Here is a tiny trained network, its code and every weight. The questions are about switching its units off for an input and a target symbol, where a switched-off unit gives its printed mean instead of its output.

import numpy as np


def w(rows, s, z=0):
    codes = np.array(rows[::2]) - 128.0
    scale = np.full(codes.shape[1], s)
    scale[-1] = z or s
    return codes * scale


def norm(h):
    return h / np.sqrt((h * h).mean(-1, keepdims=True) + 1e-5)


def f(y):
    return np.maximum(y, 0)


def softmax(a):
    e = np.exp(a - a.max(-1, keepdims=True))
    return e / e.sum(-1, keepdims=True)


def log_softmax(a):
    a = a - a.max(-1, keepdims=True)
    return a - np.log(np.exp(a).sum(-1, keepdims=True))


def net(x, mask):
    ids = ['ΞΠβεζλμψ'.index(c) for c in x.split()]
    T = len(ids)
    res = E[ids] + P[:T]
    u = 0
    for l in range(2):
        q, k, v = (norm(res) @ M[l].T for M in (Q, K, V))
        z = softmax(np.where(np.tri(T) > 0, q @ k.T / 2**0.5, -1e9)) @ v
        res = res + np.where(mask[u], z, O[l][:, -1]) @ O[l][:, :-1]
        u += 1
        y = f(norm(res) @ A[l][:, :-1].T + A[l][:, -1])
        res = res + np.where(mask[u : u + 8], y, B[l][:, -1]) @ B[l][:, :-1]
        u += 8
    return log_softmax(norm(res)[-1] @ U[:, :-1].T + U[:, -1])


Q, K, V, O, A, B = {}, {}, {}, {}, {}, {}
E = w([
[137,96,136,141],'Ξ',
[135,141,149,116],'Π',
[103,63,136,84],'β',
[127,137,102,116],'ε',
[131,98,150,155],'ζ',
[136,102,131,139],'λ',
[131,94,140,147],'μ',
[7,128,177,140],'ψ',
],0.011)
P = w([
[245,139,142,252],'0',
[226,158,150,191],'1',
[172,150,162,183],'2',
[128,150,152,166],'3',
[90,150,159,129],'4',
[39,136,156,96],'5',
[105,145,150,87],'6',
],0.0014)
Q[0] = w([
[140,76,173,126],'L0H1',
[120,1,229,178],'L0H1',
],0.0095)
K[0] = w([
[69,165,117,73],'L0H1',
[15,200,143,2],'L0H1',
],0.0065)
V[0] = w([
[177,42,158,232],'L0H1',
[29,91,4,154],'L0H1',
],0.0026)
O[0] = w([
[4,79,31,122,247],'L0H1',
[193,12,104,246,88],'L0H1',
],0.0025,0.0013)
A[0] = w([
[88,108,201,125,82],'L0N1',
[124,79,191,110,100],'L0N2',
[124,86,190,173,68],'L0N3',
[129,183,196,160,129],'L0N4',
[102,120,225,122,83],'L0N5',
[77,239,29,83,253],'L0N6',
[116,161,4,63,224],'L0N7',
[82,93,179,108,106],'L0N8',
],0.0037,0.0018)
B[0] = w([
[152,155,121,115,154],'L0N1',
[173,142,162,137,163],'L0N2',
[171,101,140,105,167],'L0N3',
[126,113,85,20,153],'L0N4',
[146,185,80,76,162],'L0N5',
[255,68,180,175,253],'L0N6',
[209,113,196,215,234],'L0N7',
[166,159,111,122,153],'L0N8',
],0.0041,0.0039)
Q[1] = w([
[14,164,52,178],'L1H1',
[3,242,30,207],'L1H1',
],0.0043)
K[1] = w([
[254,113,72,152],'L1H1',
[243,87,93,178],'L1H1',
],0.0053)
V[1] = w([
[255,128,75,148],'L1H1',
[155,181,108,192],'L1H1',
],0.005)
O[1] = w([
[253,125,97,190,253],'L1H1',
[152,171,149,176,127],'L1H1',
],0.0055,0.0027)
A[1] = w([
[107,106,127,169,116],'L1N1',
[96,146,160,145,251],'L1N2',
[169,123,155,143,219],'L1N3',
[117,135,2,131,90],'L1N4',
[88,112,67,129,169],'L1N5',
[46,145,160,84,218],'L1N6',
[132,124,140,133,77],'L1N7',
[165,188,104,115,147],'L1N8',
],0.0087,0.0018)
B[1] = w([
[81,161,144,76,151],'L1N1',
[82,151,204,133,151],'L1N2',
[70,192,112,98,254],'L1N3',
[101,226,2,36,132],'L1N4',
[139,182,48,172,134],'L1N5',
[108,104,198,199,166],'L1N6',
[134,139,119,122,133],'L1N7',
[71,124,169,56,174],'L1N8',
],0.005,0.0056)
U = w([
[61,92,92,163,124],'Ξ',
[101,124,81,115,89],'Π',
[39,172,184,180,155],'β',
[81,176,19,110,152],'ε',
[230,109,152,177,185],'ζ',
[129,191,163,3,146],'λ',
[106,2,141,62,124],'μ',
[100,138,129,131,2],'ψ',
],0.0089,0.003)

Each question gives the input, a string of symbols that net reads in full, and the target symbol t.
The units are the heads (2 rows each of Q, K, V and O) and the neurons (one row each of A and B). Each row of codes is followed by its name. A weight is (code - 128) times the scale printed after its matrix; where a second scale follows, it is the last column's (O, A, B and U).
mask holds one flag per unit, layer by layer, with each layer's heads first. A switched-off unit (its flag False) gives its mean, the last column of its rows in O or B, instead of its output. The means were averaged over made-up inputs and are rounded, as every weight is.
A unit's drop is (log p(t) with every unit on - log p(t) with that unit switched off) / (log p(t) with every unit on - log p(t) with every unit switched off).
The circuit of an input: a set's keep is (log p(t) with only the set's units on - log p(t) with every unit switched off) / (log p(t) with every unit on - log p(t) with every unit switched off). Starting from the 12 units with the biggest drops (on a tie, the unit counted first), units are removed one at a time, each time the one whose removal leaves the highest keep (on an exact tie, the one counted first), for as long as the keep stays at least 0.8.
units of the circuit, in order: the units of the circuit, biggest drop first
k most important neurons: the k neurons with the biggest drops, biggest first
top k neurons in layer l: the k neurons of layer l with the biggest drops, biggest first
drop of u: that unit's drop, to one decimal
input ψ Π ε μ, target β: units of the circuit, in order -> [L1H1]
input β λ ζ ψ μ Ξ, target β: units of the circuit, in order -> [L1H1, L1N6]
input ε Π μ μ, target λ: 3 most important neurons -> [L0N6, L0N7, L1N8]
input λ β ε β ζ μ, target μ: units of the circuit, in order -> [L1H1, L0N7]
input ε ε Ξ ε λ ψ Π, target β: units of the circuit, in order -> [L1H1, L1N6]
input μ ε ζ ψ ε ε, target β: units of the circuit, in order -> [L1H1, L1N6]
input Π λ β μ, target μ: 3 most important neurons -> [L0N7, L0N6, L1N6]
input λ Π β ψ ε μ, target β: units of the circuit, in order -> [L1H1, L1N6]
input ε ε Π ζ, target λ: 3 most important neurons -> [L0N6, L0N7, L0N4]
input λ λ ζ, target β: 4 most important neurons -> [L0N6, L0N7, L0N4, L1N8]
input ε Ξ ε ε μ ε, target ζ: top 2 neurons in layer 0 -> [L0N6, L0N7]
input ε β β ζ, target μ: 3 most important neurons -> [L0N6, L0N7, L0N3]
input ε ε ζ Π λ Ξ, target λ: 2 most important neurons -> [L0N6, L0N7]
input λ μ ψ ζ, target β: units of the circuit, in order -> [L1H1]
input β λ Ξ λ λ Ξ, target μ: 2 most important neurons -> [L0N7, L0N6]
input λ λ μ, target Ξ: 3 most important neurons -> [L0N6, L0N7, L1N8]
input ε β λ, target μ: top 4 neurons in layer 0 -> [L0N7, L0N6, L0N3, L0N5]
input ψ ε ε, target β: drop of L0H1 -> 0.1
input ε ψ Π, target β: drop of L1N6 -> 0.7
input ε Π ζ, target λ: most important neuron -> [L0N6]
input ε Π λ, target λ: drop of L0H1 -> 1.0
